Each row is followed by its class number.
[-196  -84  268  118  249  105  260  -82  501 -200 -175 -272 -280  -36
 -209  -73  158  -39   83  101  -18 -742   11  129  -40  102  -89 -332
  323  224 -167 -182   49 -185   -2 -190  -57  -55   32  285 -109] : 6
[-177  -97  288  117  266   24  255  -63  476 -192  -84 -321 -256    4
 -169  -95   76  -60   91   43   20 -661   28  132  -65  172  -79 -294
  246  269 -157 -189   57 -130  -42 -172  -74 -101   24  261 -139] : 6
[-131 -114  205  170  124   49  211   46  467 -323 -163 -212 -188    5
 -131  -25  144  -13   -2  109 -183 -784   -6   42  -81   -5 -167 -294
  218  129 -148 -199  -48 -178   -2 -246 -139   35   71  214 -148] : 9
[ -85  -89  274  160  175   51  250   24  386 -303 -116 -246 -245  -20
 -144  -96  162  -52  -67   50  -45 -787   -1  115 -104   74 -181 -304
  191  153 -138 -173   46 -119  -20 -145 -126   16  122  217  -98] : 4
[ 162 -116   38  158  -58   11  198   -7  134 -205  165  -72 -170  183
 -440  190  -10  205 -127  207 -198  403  -67   64 -103 -618   41  369
  347 -204  263   30   90 -222  -11 -111   -9 -128   72  -58 -249] : 3
[   7    4  -11   10  303  172  328 -272   50 -204  163 -204    2  101
 -381 -442   71  131  -11   17    5 -291   76   82  119 -199 -205 -151
  383  -10  -77   -3  294 -420   50  507   65  182   10   -3   -7] : 5
[-131  -48  209  104  271   31  325  -80  476 -178 -125 -286 -261   -7
 -165 -180   95  -34   63   57   27 -648    3   88  -74  100 -134 -298
  300  295 -116 -140   66 -122  -88 -120  -29  -43   15  277  -25] : 4
[-133 -103  258  115  286   50  252  -77  577 -197  -49 -319 -289    1
 -101 -144   29  -61   93  -22    2 -624    9  142  -50  210  -65 -284
  224  291 -129 -179   73  -58  -64 -157  -67 -117   -9  230  -99] : 7
[ 274  -50  -10  180  -45  -48  173  -51   27 -214  183 -177 -219  128
 -487  118   57  212  -80  272  -33  342  -60  250 -170 -519    5  351
  292 -145  199    4  -39 -339   -7  -38  -40 -143  -29 -156 -415] : 7
[  38   -3  -32   45  311  138  349 -283   10 -230  165 -226   34  115
 -399 -419   96  137   83   44  -72 -265   81   78   77 -248 -178 -158
  338   -2  -18   17  287 -459   74  530   78  186    0    5    8] : 8
[-120  -61  302  143  259   18  307 -108  429 -187  -74 -360 -281  -28
 -214 -134  118  -24  109  123   41 -644   23  184  -97  112  -96 -275
  277  306 -100 -155   44 -160  -19 -172  -23 -118   -6  282 -138] : 11
[ 294  -66  -17  174  -44  -46  161  -48   47 -203  155 -164 -211  133
 -458  113   94  182  -51  281  -69  361  -60  234 -202 -640   -4  335
  277 -118  235   14  -35 -282  -44  -50    0 -162   -1 -132 -339] : 11
[ 165 -133   15  164    1   13  182  -65  143 -229  159 -135 -219  117
 -481  147   63  211   33  250 -173  387  -84  139 -169 -681   67  302
  326 -149  276   22   19 -278   13  -43   30 -186   -6  -57 -239] : 9
[-132  -94  283  125  201   17  278  -18  471 -215 -105 -325 -206   19
 -181  -71  103  -58   35   14  -10 -674   22   93  -14  160  -84 -333
  268  199 -131 -199   14 -107  -52 -198  -92  -34   12  227 -152] : 6
[ 193  -47    2  173  -58  -34  195  -24  -55 -214   84 -112 -183  125
 -516  125   79  222 -176  323 -107  260  -84  110 -173 -642 -102  328
  342 -171  143   40   11 -388   60   29    7 -162   35 -139 -318] : 8
[-149  -53  278  106  222   27  306  -54  429 -182  -96 -307 -225  -14
 -179 -155   55  -40    7   46   24 -680    1   76  -23  193 -125 -311
  287  264 -168 -180   76 -115  -53 -138  -68  -54   12  273 -105] : 5
[ 222  -45   22  170  -62  -33  171  -20  -91 -200  113  -88 -216  137
 -485  126  112  204 -148  337  -48  284  -97  178 -184 -579  -29  342
  280 -186  156   21   12 -328   14  -31  -10 -130   16 -136 -380] : 11
[ 100  -52   73   45  343  171  411 -272    8 -200  251 -141  -53  119
 -236 -481  -54  106   24  -72  -48 -187   87   36   54  -81 -169  -95
  276   48  -24   16  476 -167  -22  526   83   90   16   49   29] : 2
[  83  -50   37   82  307  157  403 -253  -26 -249  232 -145   19  153
 -343 -419   28  124   36   73 -114 -230   88   53   81 -151 -199 -104
  324   -2  -23   11  404 -362   79  481   67  131   14   43  -65] : 10
[ -85  -88  269  102  263   33  267  -42  466 -186  -71 -288 -272   29
  -78 -178   14  -40  -16    7   35 -649   24   58  -52  214 -152 -266
  271  298 -148 -140  107   -3  -98 -156  -40 -100    1  217  -40] : 11
[ 101  -35   43   54  310  148  363 -225   11 -221  242 -219   30  109
 -351 -454   39  109   81   30  -42 -246   83   89   47 -206 -203 -163
  322   27    2   -8  365 -300   -8  538   89  131  -15   18  -21] : 8
[ 142 -153   39  156  -40   74  166  -39  204 -245  116  -91 -217  103
 -491  203   42  209  -30  252 -262  392  -85  103 -125 -786   61  291
  339 -198  263   16  111 -261   21  -29   32 -128   63  -29 -163] : 0
[ 108 -139    0  161  -70   70  151  -19  186 -228   87  -69 -174  156
 -493  219   14  221  -51  256 -286  380  -89   82 -105 -755   47  344
  336 -243  258   15   93 -329   16  -39   -3 -110   54  -61 -184] : 3
[-149  -96  278  156  139   40  237   41  345 -295 -146 -254 -177    3
 -163  -26  109  -28  -88  103 -120 -789  -16   27  -73   22 -222 -299
  243  125 -205 -190   20 -169   33 -201 -141   14  114  193 -166] : 10
[-150  -59  245  174  134   72  267   26  370 -274 -164 -204 -223   20
 -165  -58   96  -25  -64  105  -49 -796   -9   83  -73   64 -216 -257
  211   96 -190 -168   23 -159   10 -154 -146   37   67  187 -139] : 6
[-150  -99  239  160  130   56  200   17  469 -282 -200 -259 -223   -1
 -193    1  154  -14   46  177 -112 -756   15  117 -102  -23 -137 -274
  230  141 -161 -188  -35 -218   22 -283 -138  -14   70  195 -183] : 11
[ 169 -122   11  196  -87   16  206   -9  -12 -245   95  -25 -207  116
 -434  129   63  213 -136  274 -217  305 -127   37 -138 -621  -16  322
  270 -223  166   21   35 -288   62  -30   29 -155   17  -99 -342] : 9
[ 266  -54   54  150   -8   -8  214  -46  -17 -235  183 -110 -231  148
 -404   78   10  192 -201  230  -62  251  -62  170 -163 -502  -58  331
  270 -128  139   44  106 -242   19   33  -35 -157   49 -164 -307] : 10
[ 233  -32   10  160  -34    6  164  -31   -9 -207  111 -121 -238  104
 -455   53   -2  170 -169  214  -22  280 -110  176 -154 -516  -36  300
  236 -176  139   15   88 -279  -53   81  -28 -135   16 -167 -268] : 8
[ 122   13   31  -11  316  167  375 -216  -49 -218  228 -197    6  110
 -357 -562   65  102  -85  -82   47 -325   84   84   97  -85 -217 -216
  319  -32  -29    2  385 -284  -36  640   57  229   65  -14   94] : 8
[-182  -36  221   51  260  106  208  -85  560 -167 -202 -269 -268   -3
 -142 -132   99  -47   25   66   60 -723   -1  151  -14  167  -90 -327
  335  271 -202 -171   55 -155  -87 -161  -79  -28    4  244  -40] : 1
[ 112 -117  -21  143  -34   46  187  -51  140 -186   87  -80 -212  124
 -490  160   38  233  -60  287 -212  370  -84   71 -134 -713    6  316
  391 -179  210   42   53 -304   20  -49   12 -124   49  -45 -184] : 0
[ 204  -56  -34  182  -16    0  169  -80   39 -229  119 -140 -203  126
 -423  140   50  239  -72  290 -135  317  -67  196 -192 -622    5  340
  312  -94  141   41    7 -346  -13  -36   -8 -170    9 -145 -337] : 1
[-126  -43  259  112  260   46  313  -76  397 -146  -79 -274 -256   -5
 -157 -154   69  -19   -6   68   35 -719  -10   69  -57  172 -178 -280
  338  277 -193 -164   80 -130  -24 -111  -61  -82    1  244  -83] : 9
[ 210  -96   -3  117  -73   25  144  -36  156 -198   86  -99 -170  161
 -455  205   -1  231  -89  289 -202  352  -65   98 -141 -720  -22  357
  381 -152  192   22   22 -327  -33  -60  -47 -144   81  -94 -229] : 4
[  65  -66   74   86  312  143  380 -240  -12 -241  254 -193    0  108
 -340 -401    0  123   59   32  -78 -204   63   59   51 -198 -215 -108
  313   11   -4   -1  387 -296   39  506   91  105  -14   46  -49] : 10
[  58  -18   24   43  302  126  360 -261  -14 -238  185 -229   30  140
 -338 -411   50  139   21   54  -37 -286   93   71   66 -163 -162 -124
  336    9  -63   -6  304 -408   71  453   62  150    7    7  -59] : 5
[-156  -66  276  164   91   60  193   76  374 -261 -222 -210 -165   38
 -189   18  146  -34 -123  160 -114 -861  -11   69  -38   75 -196 -294
  228   46 -234 -194   -6 -223   32 -266 -209   75  107  176 -219] : 8
[-252  -85  299  142  136  108  210   21  399 -285 -222 -213 -231  -30
 -235   17  219  -32  -63  173  -98 -899  -20  120  -58   41 -198 -321
  259   69 -215 -205   33 -259   90 -225 -165   61  102  237 -184] : 10
[ 131 -124    5  163  -58   61  194  -51  147 -236  118  -67 -178  135
 -483  201    4  264  -66  274 -274  385  -45   76 -133 -788    7  364
  386 -178  253   33  115 -333   18  -29   33 -118   85  -36 -174] : 2
[ 259  -54   -5  190   -5  -28  174  -57    6 -224  142 -161 -219  125
 -463  109   53  218  -94  314  -93  292  -67  180 -187 -569  -17  327
  314  -96  177   47   15 -347   -9  -26   -8 -195    3 -144 -332] : 8
[ 178 -128   49  177   27    1  264  -72  136 -238  178  -90 -188  157
 -470  163   16  201  -52  178 -222  427  -47   60 -142 -640   49  366
  343 -122  325   61  143 -222  -21  -11   25 -172   67    1 -172] : 4
[  83  -59   49   75  331  145  380 -281   24 -247  240 -216  -16  113
 -327 -406   26  103  123    2  -57 -212   88   97   50 -179 -161 -111
  306   27   30   -5  372 -320   44  465  101   87  -41   32  -65] : 5
[ 113  -32   39   70  301  133  345 -241   36 -235  233 -209   -1  121
 -386 -401   53  128   81   95  -49 -214  107  148   60 -201 -157 -118
  315   26   -9   -6  308 -367   35  445   67  118   -9   23 -102] : 10
[-219  -77  284  161  151   78  246   12  424 -242 -202 -211 -216   -1
 -206  -26  176  -58  -47   87  -78 -811  -22   69  -15  100 -150 -317
  232   87 -195 -192   38 -167   22 -237 -168   61   85  245 -162] : 11
[ -19  -30   47   60  251  171  346 -255   14 -226  119 -203   13   77
 -431 -342  130  164   65  133  -67 -323   99  111   62 -275 -210 -151
  381  -61  -78  -32  289 -473  128  442   56  174    7   44  -82] : 2
[ 196 -111   29  144  -72    9  137   -2  121 -227  113  -76 -175  167
 -441  236   11  212  -83  285 -223  337 -106   78 -145 -689   16  327
  325 -212  190   -4   34 -292   25  -89  -54 -163   61 -102 -264] : 8
[-102  -64  241  114  267   56  285  -74  462 -206  -89 -332 -266  -23
 -127 -180   74  -59   88  -11   46 -703   23  146  -65  119 -115 -336
  242  277 -133 -180   75 -100  -74  -84  -41  -82   22  225  -48] : 2
[  92  -29   50   38  292  209  368 -244   46 -215  214 -189  -22   79
 -378 -437   90  131   68   57  -58 -262   82  124   67 -211 -145 -154
  348  -16   11  -19  371 -373   47  513   68  157   30   31  -48] : 3
[-135  -99  255  115  229   66  270  -53  519 -188  -86 -322 -266  -38
 -148 -121  108  -41   68   43   -5 -677    2  129  -53  112  -92 -319
  259  217 -114 -171   35  -66  -61 -177  -79  -42   17  237  -96] : 0
[-234 -112  325  168  130  101  203   32  436 -275 -180 -189 -202   25
 -155   42  118  -34  -87  156 -143 -773  -24   52  -38   96 -157 -251
  254  105 -200 -192   75 -178   73 -273 -162    3   67  247 -198] : 1
[  24   13   47    2  254  164  379 -223  -51 -177  169 -145   28  139
 -381 -433   62  146 -112   60  -14 -332   91   27  139 -175 -247 -129
  383  -49 -106    1  368 -399   79  526   33  235   51    8  -48] : 2
[ 228  -44  -30  166   -4    7  179  -80   67 -189  121 -132 -232  130
 -443  157   79  212  -54  289 -124  325  -69  201 -217 -672  -17  363
  339 -117  209   16   32 -346  -25  -52    2 -151   18  -93 -274] : 3
[-149  -85  277  109  254   42  303  -73  459 -213 -107 -276 -237   -5
 -122 -118   36  -30   20    6  -34 -645  -14   58  -47  124 -104 -272
  278  249 -134 -158   88  -80  -58 -134  -44  -79   36  265  -58] : 7
[-148  -91  271   88  256   80  272  -70  530 -191 -127 -282 -282  -24
 -150 -121  101  -46   44   53  -37 -692    8   92  -27   90 -101 -327
  258  232 -153 -173   99 -109  -25 -142  -49  -51   37  266  -50] : 0
[ 252  -51  -11  123    8  -20  214  -90  -27 -166  144 -122 -255  116
 -379   29   22  186 -116  221  -25  293  -83  158 -206 -529  -66  355
  254  -87  132   38   53 -270  -44   62  -10 -215   20 -157 -296] : 4
[  -1    9   -8    8  277  152  342 -260   37 -218  119 -192   -1  108
 -375 -426  126  150   55   94    6 -301   84  113   47 -191 -193 -137
  345  -29  -54   -3  220 -447   52  446   49  190    6   12  -86] : 4
[-163 -101  278  162  137   29  226   72  437 -272 -180 -166 -208   54
  -99  -41   91  -77 -123   19  -98 -784  -23   14  -29  152 -175 -271
  162  101 -174 -173   50  -23  -49 -238 -179   61   90  232 -102] : 11
[  29   10   20   15  298  167  347 -275   36 -239  135 -209   42   82
 -440 -421   99  151   26   87  -34 -269   85  108   78 -229 -176 -165
  384  -45  -51  -22  292 -456   70  523   52  211   30   15  -28] : 7
[  39  -10   33   30  284  161  364 -237   -8 -228  157 -190   13  103
 -422 -458  113  136  -10   53  -21 -340   93  105   91 -164 -196 -172
  336  -55  -41    4  303 -432   58  536   29  219   39   16  -21] : 9
[-119 -112  296  194  120   26  250   57  353 -302 -147 -218 -201   46
 -135    4  106  -46 -104   97 -134 -778   -5   58  -69  111 -191 -257
  184  106 -196 -182   52 -120   35 -259 -160   15   94  217 -199] : 10
[ 159  -88  -42  156  -49   24  123  -69   77 -191   77  -85 -234  107
 -427  161   51  213  -89  275 -142  321 -122  144 -165 -582   -8  336
  328 -162  127    9  -30 -289   -8  -85   -8 -174   10 -129 -335] : 10
[  95    6   15   36  285  153  391 -225  -17 -210  180 -195   10  113
 -369 -495  112  112  -29   12    8 -349  109  121   65 -133 -198 -190
  332  -19  -26    2  315 -318   24  533   43  223   63   -2   15] : 2
[  42    5  -20    0  296  152  324 -254   30 -234  170 -225    5  122
 -380 -436  110  146   55   74  -23 -299   85  110   60 -213 -189 -165
  354   -4  -50    2  268 -430   36  480   49  175    3  -17  -30] : 8
[-176  -48  299  150  157   93  254   35  342 -277 -185 -192 -220   32
 -153  -63  151  -61 -152   59  -41 -846  -15   83  -50  128 -215 -297
  217   77 -199 -169   77 -132   28 -168 -169   88   92  219 -117] : 1
[ 106  -56   46   72  280  154  409 -226   -6 -270  219 -197   -5   87
 -378 -399   30  140  121   76  -74 -204   75   56   23 -332 -198 -134
  340   14   39   -9  376 -335   30  543  131  134  -10   44  -21] : 6
[-167  -89  224  163  118   85  144   10  461 -277 -193 -257 -251  -19
 -123   -7  157   -1  -37  142  -87 -860   11  158  -75   85 -165 -272
  225  133 -224 -199  -66 -226    9 -294 -178   38   72  172 -225] : 2
[ -84  -80  221   80  240   66  237  -39  512 -242 -129 -309 -257  -33
  -74 -183   90  -41   29  -17  -10 -755    1  104  -71  137 -132 -362
  242  265 -154 -166   42  -55 -127 -108  -62  -43   54  209  -12] : 8
[ 237  -44  -33  171  -28    6  177  -80  124 -192  131 -106 -235  139
 -437  131  -15  220  -72  209 -107  313  -39  206 -174 -578  -34  368
  312 -116  163   23   37 -290  -61  -32  -47 -120   -3 -115 -279] : 9
[ 153 -151    9  151  -66    1  140  -23  162 -255  114 -103 -148  146
 -484  207   -6  215  -24  235 -266  489  -72   82 -146 -758   64  335
  328 -176  289   15   34 -246  -33  -73   44 -159   40  -61 -221] : 1
[ 240  -32   27  199  -23    7  251  -63  -74 -202  148 -106 -207  115
 -450   79   52  212 -178  240  -99  204  -77  160 -199 -507 -117  322
  323 -145  137   50  122 -259   -7   63  -55  -93   30 -115 -279] : 8
[ 218  -55  -31  159  -20  -36  195  -31   -7 -185  145  -56 -255  152
 -400   85    9  188 -193  187  -64  316  -80  109 -135 -514  -68  363
  235 -173  122   42   51 -244  -18   12  -17 -155   18 -162 -305] : 0
[  44  -64   98   92  303  133  463 -258  -65 -226  264 -157    3  103
 -348 -371   22  118   54  -20  -87 -205   62   -3   73 -174 -208 -102
  307  -49  -10   -8  441 -272   83  511   80  116    2   75  -64] : 0
[-144  -46  244  176  139   18  258   36  269 -272 -163 -258 -186   19
 -185  -60   99   -7 -115  115  -64 -829   12   39  -78   70 -260 -282
  245  146 -259 -173  -24 -225   10 -175 -151   29  101  164 -187] : 6
[ -60  -66  220   90  285   46  271  -76  491 -210 -111 -319 -280   -6
  -89 -222   34  -66   88   -8   64 -680   36  175  -89  172 -130 -319
  223  321 -132 -160   85  -54 -142  -82  -47 -101  -26  219   10] : 1
[  69    9   20   14  267  130  378 -238  -12 -217  159 -196   29  129
 -331 -450  120  138  -43   54    4 -370   88   83   75 -171 -227 -177
  365  -11 -104   -8  273 -387   64  477   14  227   48    4  -25] : 11
[  16    1   21   30  295  162  366 -274   61 -216  121 -179   14  105
 -393 -425   76  131   25   50  -38 -257   88   61   93 -227 -195 -152
  358   -8  -45   18  302 -413   85  514   85  188   19   43   15] : 4
[  -2    7    5   -6  302  172  322 -283   96 -205  150 -216    9   84
 -410 -385  148  136   47   84   -4 -319   80  130  101 -235 -168 -188
  399  -43  -64  -28  257 -447   91  465   26  224   -3   -8  -64] : 0
[ 210  -34   22  161  -39  -30  142  -41  -10 -175  144 -101 -207  136
 -475  127   31  195 -196  245  -63  306  -78  176 -132 -545  -52  354
  282 -155  120   15   31 -309  -46  -10  -30 -133    5 -151 -347] : 9
[ 194 -132   27  164  -46   37  151  -23  185 -244  138  -86 -176  159
 -463  196  -23  199  -26  243 -230  455  -75   88 -118 -710   62  344
  310 -190  275    8   67 -250    9  -49   37 -199    6  -80 -231] : 5
[ 112 -128  -13  144  -50   26  133  -42  170 -194  109  -79 -168  169
 -467  202   10  221  -63  267 -227  382  -51  122 -132 -676   37  353
  359 -161  206   25   20 -305  -33  -89  -25 -129   66  -76 -241] : 6
[ 199  -76   45  226  -52  -19  176  -21   -8 -212  126 -103 -175  163
 -494  207  -14  207 -167  267 -162  325  -60  138 -149 -612  -45  390
  296 -194  124   15   63 -344   38  -46  -56 -144   40 -122 -355] : 7
[ -86  -65  246   77  244   19  219   -5  420 -200  -84 -348 -224   27
 -121 -204   81  -66  -49  -17   77 -745   47  144  -55  231 -140 -342
  229  269 -179 -165    6  -72 -143  -98 -103  -16   74  175  -64] : 6
[-171  -85  256  156  155   68  243   37  386 -282 -173 -200 -212   41
 -107  -49   63  -38 -106   58  -93 -761  -13   17  -65   89 -218 -255
  224  143 -215 -162   85 -105   -2 -183 -128    6   66  204  -97] : 1
[-186  -86  300  159  123   47  227   43  415 -279 -180 -244 -179    1
 -207  -23  122  -29  -75  125 -119 -805   -2   56  -26   70 -131 -321
  234  117 -221 -204   -6 -240   58 -237 -177   21  100  207 -209] : 9
[ 149 -120   14  149  -36   46  194  -41  135 -219  132  -90 -203  134
 -445  168   14  246  -53  257 -212  387  -88   76 -157 -713   49  336
  365 -159  236   26   74 -294   -2  -47   38 -147   48  -44 -198] : 9
